Below is a small trained network, with its code and all its weights. Each question gives an input and a target symbol and asks what happens when units are switched off, that is, made to give their printed mean instead of their output.

import numpy as np


def w(rows, s, z=0):
    codes = np.array(rows[::2]) - 128.0
    scale = np.full(codes.shape[1], s)
    scale[-1] = z or s
    return codes * scale


def norm(h):
    return h / np.sqrt((h * h).mean(-1, keepdims=True) + 1e-5)


def f(y):
    return np.maximum(y, 0)


def softmax(a):
    e = np.exp(a - a.max(-1, keepdims=True))
    return e / e.sum(-1, keepdims=True)


def log_softmax(a):
    a = a - a.max(-1, keepdims=True)
    return a - np.log(np.exp(a).sum(-1, keepdims=True))


def net(x, mask):
    ids = ['βδεζμξπστφψω'.index(c) for c in x.split()]
    T = len(ids)
    res = E[ids] + P[:T]
    u = 0
    for l in range(3):
        r = norm(res)
        for j in range(2):
            rows = slice(4 * j, 4 * j + 4)
            q, k, v = (r @ M[l][rows].T for M in (Q, K, V))
            z = softmax(np.where(np.tri(T) > 0, q @ k.T / 4**0.5, -1e9)) @ v
            o = O[l][rows]
            res = res + np.where(mask[u + j], z, o[:, -1]) @ o[:, :-1]
        u += 2
        y = f(norm(res) @ A[l][:, :-1].T + A[l][:, -1])
        res = res + np.where(mask[u : u + 4], y, B[l][:, -1]) @ B[l][:, :-1]
        u += 4
    return log_softmax(norm(res)[-1] @ U[:, :-1].T + U[:, -1])


Q, K, V, O, A, B = {}, {}, {}, {}, {}, {}
E = w([
[79,82,118],'β',
[134,154,182],'δ',
[81,93,168],'ε',
[205,52,112],'ζ',
[75,65,111],'μ',
[162,59,116],'ξ',
[89,106,173],'π',
[86,100,162],'σ',
[63,251,121],'τ',
[83,96,171],'φ',
[203,157,146],'ψ',
[195,48,110],'ω',
],0.022)
P = w([
[161,2,88],'0',
[169,54,133],'1',
[161,84,144],'2',
[153,103,145],'3',
[151,114,144],'4',
[147,123,145],'5',
[145,128,142],'6',
[142,134,143],'7',
[139,140,141],'8',
[138,142,138],'9',
[133,145,137],'10',
],0.011)
Q[0] = w([
[71,37,23],'L0H0',
[236,99,117],'L0H0',
[32,254,47],'L0H0',
[35,57,202],'L0H0',
[151,212,81],'L0H1',
[180,81,6],'L0H1',
[82,169,244],'L0H1',
[96,122,216],'L0H1',
],0.018)
K[0] = w([
[52,123,4],'L0H0',
[168,159,100],'L0H0',
[51,191,103],'L0H0',
[123,27,180],'L0H0',
[181,136,116],'L0H1',
[151,83,137],'L0H1',
[102,169,124],'L0H1',
[90,150,134],'L0H1',
],0.026)
V[0] = w([
[142,161,180],'L0H0',
[199,170,134],'L0H0',
[114,54,168],'L0H0',
[72,146,142],'L0H0',
[83,94,171],'L0H1',
[115,3,178],'L0H1',
[150,133,111],'L0H1',
[189,129,84],'L0H1',
],0.035)
O[0] = w([
[118,83,149,128],'L0H0',
[127,50,83,131],'L0H0',
[182,151,168,211],'L0H0',
[95,164,172,84],'L0H0',
[163,79,83,175],'L0H1',
[150,137,3,250],'L0H1',
[113,151,141,116],'L0H1',
[86,201,143,106],'L0H1',
],0.043,0.025)
A[0] = w([
[158,244,158,182],'L0N0',
[152,217,66,36],'L0N1',
[67,239,73,11],'L0N2',
[253,221,205,254],'L0N3',
],0.034,0.0023)
B[0] = w([
[99,112,37,155],'L0N0',
[229,132,99,251],'L0N1',
[221,138,226,166],'L0N2',
[253,19,13,188],'L0N3',
],0.034,0.019)
Q[1] = w([
[147,124,131],'L1H0',
[110,130,129],'L1H0',
[128,157,72],'L1H0',
[254,146,64],'L1H0',
[135,130,117],'L1H1',
[143,120,157],'L1H1',
[82,136,100],'L1H1',
[86,128,135],'L1H1',
],0.058)
K[1] = w([
[116,125,143],'L1H0',
[137,129,121],'L1H0',
[110,131,90],'L1H0',
[3,109,187],'L1H0',
[129,136,118],'L1H1',
[153,99,138],'L1H1',
[81,161,132],'L1H1',
[103,129,151],'L1H1',
],0.048)
V[1] = w([
[150,156,130],'L1H0',
[162,160,123],'L1H0',
[116,180,240],'L1H0',
[125,108,98],'L1H0',
[126,104,106],'L1H1',
[183,227,221],'L1H1',
[99,255,134],'L1H1',
[150,84,126],'L1H1',
],0.03)
O[1] = w([
[133,131,94,121],'L1H0',
[155,109,91,131],'L1H0',
[23,216,122,3],'L1H0',
[149,109,138,162],'L1H0',
[151,157,146,152],'L1H1',
[120,47,59,82],'L1H1',
[61,3,118,54],'L1H1',
[173,180,133,168],'L1H1',
],0.035,0.025)
A[1] = w([
[2,133,81,22],'L1N0',
[95,86,60,106],'L1N1',
[228,169,131,4],'L1N2',
[70,95,241,184],'L1N3',
],0.042,0.0034)
B[1] = w([
[188,18,119,131],'L1N0',
[208,151,133,138],'L1N1',
[151,126,238,254],'L1N2',
[68,4,191,145],'L1N3',
],0.039)
Q[2] = w([
[165,53,85],'L2H0',
[148,170,112],'L2H0',
[172,69,80],'L2H0',
[125,110,130],'L2H0',
[197,21,103],'L2H1',
[237,63,251],'L2H1',
[80,193,66],'L2H1',
[160,99,42],'L2H1',
],0.025)
K[2] = w([
[142,88,80],'L2H0',
[134,184,156],'L2H0',
[143,110,93],'L2H0',
[127,110,117],'L2H0',
[70,63,106],'L2H1',
[4,130,101],'L2H1',
[197,141,132],'L2H1',
[139,82,102],'L2H1',
],0.038)
V[2] = w([
[182,228,129],'L2H0',
[102,84,131],'L2H0',
[94,59,22],'L2H0',
[160,183,92],'L2H0',
[184,109,165],'L2H1',
[95,151,108],'L2H1',
[166,252,174],'L2H1',
[136,103,131],'L2H1',
],0.031)
O[2] = w([
[36,89,147,225],'L2H0',
[169,144,118,80],'L2H0',
[252,78,169,74],'L2H0',
[94,81,157,188],'L2H0',
[73,103,103,254],'L2H1',
[171,146,135,45],'L2H1',
[207,149,4,107],'L2H1',
[100,119,141,164],'L2H1',
],0.035,0.02)
A[2] = w([
[81,2,81,112],'L2N0',
[116,134,25,62],'L2N1',
[71,174,154,159],'L2N2',
[147,219,123,1],'L2N3',
],0.057,0.0063)
B[2] = w([
[181,206,2,252],'L2N0',
[13,174,92,195],'L2N1',
[77,104,87,197],'L2N2',
[179,204,172,182],'L2N3',
],0.065,0.012)
U = w([
[56,6,85,77],'β',
[175,199,190,37],'δ',
[92,127,141,93],'ε',
[151,118,50,254],'ζ',
[92,124,142,99],'μ',
[157,73,198,159],'ξ',
[88,123,141,106],'π',
[87,123,144,122],'σ',
[79,142,89,94],'τ',
[148,208,158,24],'φ',
[80,157,86,108],'ψ',
[92,157,101,88],'ω',
],0.014,0.0059)

Each question gives the input, a string of symbols that net reads in full, and the target symbol t.
The units are the heads (4 rows each of Q, K, V and O) and the neurons (one row each of A and B). Each row of codes is followed by its name. A weight is (code - 128) times the scale printed after its matrix; where a second scale follows, it is the last column's (O, A, B and U).
mask holds one flag per unit, layer by layer, with each layer's heads first. A switched-off unit (its flag False) gives its mean, the last column of its rows in O or B, instead of its output. The means were averaged over made-up inputs and are rounded, as every weight is.
A unit's drop is (log p(t) with every unit on - log p(t) with that unit switched off) / (log p(t) with every unit on - log p(t) with every unit switched off).
top k neurons: the k neurons with the biggest drops, biggest first
k most important neurons of layer l: the k neurons of layer l with the biggest drops, biggest first
which heads matter: for each layer, one digit per head in row order, 1 if its drop is at least 0.15 and else 0, layers parted by /
drop when u is switched off: that unit's drop, to one decimal
input ζ ω δ μ ω ψ β ω ζ, target ξ: top 4 neurons	L1N2, L2N0, L0N0, L0N2
input δ σ ζ δ β δ, target δ: top 3 neurons	L0N3, L0N1, L0N0
input ψ β δ φ δ π μ ω σ ε φ, target ξ: which heads matter	11 / 11 / 00
input ω δ δ β ζ ζ δ, target δ: top 2 neurons	L0N3, L0N0
input σ ζ ω δ ψ δ, target ξ: which heads matter	00 / 01 / 00
input μ β ψ ω ψ ε τ ω δ β, target δ: top 2 neurons	L0N3, L0N1
input σ ψ π ψ, target ξ: which heads matter	11 / 11 / 00
input ε ψ ψ ξ π ψ, target δ: which heads matter	11 / 11 / 11
input β ξ ω δ ξ δ ψ ξ ω, target ξ: top 2 neurons	L2N0, L1N2
input β ψ ω ω π ψ σ ξ μ ξ, target ξ: which heads matter	00 / 10 / 00
input τ ω β τ, target ξ: which heads matter	10 / 10 / 11
input ψ δ ζ δ ε δ σ τ δ ζ β, target δ: top neuron	L0N1
input σ ψ β δ π ψ ζ φ ψ σ π, target ξ: which heads matter	11 / 10 / 00
input π ψ δ δ ψ, target ξ: top 2 neurons	L2N0, L2N3
input δ π π ψ ω μ ψ ψ, target δ: which heads matter	11 / 11 / 01
input μ ξ δ δ β ω ξ ω, target ξ: 2 most important neurons of layer 0	L0N2, L0N1
input ξ δ ω δ ω ε π β σ δ ω, target δ: which heads matter	01 / 00 / 00
input ω π ξ π δ ζ ε τ, target β: 2 most important neurons of layer 1	L1N2, L1N3
input σ δ ξ π ζ τ φ μ ψ μ τ, target ξ: top neuron	L0N3
input δ μ ψ π ψ ε τ, target β: most important neuron of layer 1	L1N2
input ε ψ π δ δ ψ ω ζ π, target ξ: drop when L1N2 is switched off	0.2
input ζ ξ μ ψ τ ζ ξ ψ β δ δ, target ξ: drop when L2H0 is switched off	0.3
input ω μ ψ ω σ ζ π β ψ β ζ, target ξ: drop when L1H0 is switched off	0.5
